Below is a small trained network, with its code and all its weights. Each question gives an input and a target symbol and asks what happens when units are switched off, that is, made to give their printed mean instead of their output.

import numpy as np


def w(rows, s, z=0):
    codes = np.array(rows[::2]) - 128.0
    scale = np.full(codes.shape[1], s)
    scale[-1] = z or s
    return codes * scale


def f(y):
    return y / 2 * (1 + np.tanh(0.7978845608 * (y + 0.044715 * y**3)))


def softmax(a):
    e = np.exp(a - a.max(-1, keepdims=True))
    return e / e.sum(-1, keepdims=True)


def log_softmax(a):
    a = a - a.max(-1, keepdims=True)
    return a - np.log(np.exp(a).sum(-1, keepdims=True))


def net(x, mask):
    ids = ['βδθλπψω'.index(c) for c in x.split()]
    T = len(ids)
    res = E[ids] + P[:T]
    q, k, v = (res @ M[0].T for M in (Q, K, V))
    z = softmax(np.where(np.tri(T) > 0, q @ k.T / 2**0.5, -1e9)) @ v
    res = res + np.where(mask[0], z, O[0][:, -1]) @ O[0][:, :-1]
    y = f(res @ A[0][:, :-1].T + A[0][:, -1])
    res = res + np.where(mask[1:13], y, B[0][:, -1]) @ B[0][:, :-1]
    return log_softmax(res[-1] @ U[:, :-1].T + U[:, -1])


Q, K, V, O, A, B = {}, {}, {}, {}, {}, {}
E = w([
[143,90,57,77],'β',
[184,128,136,201],'δ',
[121,143,122,119],'θ',
[138,101,115,140],'λ',
[150,96,89,134],'π',
[252,174,186,182],'ψ',
[31,95,47,62],'ω',
],0.016)
P = w([
[201,214,19,184],'0',
[151,43,147,68],'1',
[118,198,207,57],'2',
[26,255,109,111],'3',
[175,10,116,122],'4',
[128,198,207,65],'5',
[92,135,16,162],'6',
[136,49,139,102],'7',
[128,201,212,68],'8',
[43,108,20,138],'9',
[141,40,132,102],'10',
],0.0095)
Q[0] = w([
[189,187,201,136],'head 1',
[253,82,174,148],'head 1',
],0.0062)
K[0] = w([
[217,72,138,208],'head 1',
[147,254,243,143],'head 1',
],0.0066)
V[0] = w([
[141,37,76,120],'head 1',
[192,171,253,96],'head 1',
],0.0061)
O[0] = w([
[164,41,84,151,241],'head 1',
[48,108,254,26,3],'head 1',
],0.0065,0.00064)
A[0] = w([
[147,65,186,88,203],'neuron 1',
[94,136,141,51,75],'neuron 2',
[189,101,162,90,225],'neuron 3',
[138,183,81,155,54],'neuron 4',
[139,82,58,118,139],'neuron 5',
[169,103,255,137,5],'neuron 6',
[70,253,173,98,240],'neuron 7',
[154,62,105,173,191],'neuron 8',
[105,116,83,18,136],'neuron 9',
[131,129,116,79,132],'neuron 10',
[38,88,131,64,2],'neuron 11',
[161,89,140,115,223],'neuron 12',
],0.012,0.0037)
B[0] = w([
[117,163,154,61,214],'neuron 1',
[220,144,249,118,142],'neuron 2',
[96,141,144,100,217],'neuron 3',
[210,127,153,63,167],'neuron 4',
[114,122,175,174,254],'neuron 5',
[122,53,96,144,205],'neuron 6',
[126,152,99,198,224],'neuron 7',
[85,190,118,117,237],'neuron 8',
[167,145,133,116,187],'neuron 9',
[150,109,166,151,141],'neuron 10',
[177,55,137,165,131],'neuron 11',
[99,116,98,105,192],'neuron 12',
],0.011,0.0067)
U = w([
[229,21,151,175,36],'β',
[228,212,87,162,104],'δ',
[143,107,202,160,26],'θ',
[84,178,139,66,80],'λ',
[82,176,107,126,247],'π',
[191,50,146,37,80],'ψ',
[69,2,115,229,254],'ω',
],0.0085,0.0042)

Each question gives the input, a string of symbols that net reads in full, and the target symbol t.
The units are the heads (2 rows each of Q, K, V and O) and the neurons (one row each of A and B). Each row of codes is followed by its name. A weight is (code - 128) times the scale printed after its matrix; where a second scale follows, it is the last column's (O, A, B and U).
mask holds one flag per unit, heads first, then neurons. A switched-off unit (its flag False) gives its mean, the last column of its rows in O or B, instead of its output. The means were averaged over made-up inputs and are rounded, as every weight is.
A unit's drop is (log p(t) with every unit on - log p(t) with that unit switched off) / (log p(t) with every unit on - log p(t) with every unit switched off).
The circuit of an input: a set's keep is (log p(t) with only the set's units on - log p(t) with every unit switched off) / (log p(t) with every unit on - log p(t) with every unit switched off). Starting from the 12 units with the biggest drops (on a tie, the unit counted first), units are removed one at a time, each time the one whose removal leaves the highest keep (on an exact tie, the one counted first), for as long as the keep stays at least 0.8.
circuit, biggest first: the units of the circuit, biggest drop first
unit that matters most: the unit with the biggest drop
top k neurons: the k neurons with the biggest drops, biggest first
drop of u: that unit's drop, to one decimal
input β λ ω π, target δ: unit that matters most : neuron 4
input δ λ θ δ π ψ λ π ψ λ π, target ψ: circuit, biggest first : (head 1; neuron 7; neuron 1)
input θ λ π π ψ ψ ψ λ ψ π θ, target ψ: circuit, biggest first : (neuron 7; neuron 8; neuron 5)
input λ π β λ π π θ θ λ ω, target δ: circuit, biggest first : (head 1; neuron 4)
input ψ π ω ψ π ψ β, target δ: circuit, biggest first : (head 1; neuron 9)
input λ λ λ θ π, target π: circuit, biggest first : (neuron 8; neuron 6)
input β π π ψ β λ λ ψ ω, target β: circuit, biggest first : (neuron 11; neuron 2)
input λ δ λ ψ θ, target ψ: circuit, biggest first : (head 1; neuron 7; neuron 5)
input ψ π β, target ψ: circuit, biggest first : (neuron 8; head 1; neuron 2)
input θ β λ λ ψ ψ π λ π ψ, target ω: top 3 neurons : (neuron 8; neuron 6; neuron 4)
input ψ π ω β ω ψ θ, target δ: top 2 neurons : (neuron 4; neuron 6)
input β λ λ θ ω ψ λ λ λ π δ, target ψ: top 2 neurons : (neuron 1; neuron 5)
input λ λ ψ, target θ: top 3 neurons : (neuron 2; neuron 7; neuron 6)
input ψ λ β, target ψ: top 2 neurons : (neuron 8; neuron 2)
input ψ λ λ ψ β λ λ π θ, target δ: unit that matters most : neuron 7
input ψ δ β π π θ λ δ π π ψ, target ψ: top 3 neurons : (neuron 1; neuron 6; neuron 5)
input δ λ θ π, target δ: top 2 neurons : (neuron 6; neuron 3)
input θ δ θ ω, target δ: top 2 neurons : (neuron 4; neuron 9)
input θ ψ β λ, target δ: top 2 neurons : (neuron 7; neuron 6)
input π β λ λ ψ λ λ π ω, target β: top neuron : (neuron 11)
input θ λ ψ ψ ψ, target ψ: drop of neuron 6 : 0.5
input λ δ λ λ π π β π π π λ, target π: drop of neuron 8 : 0.3
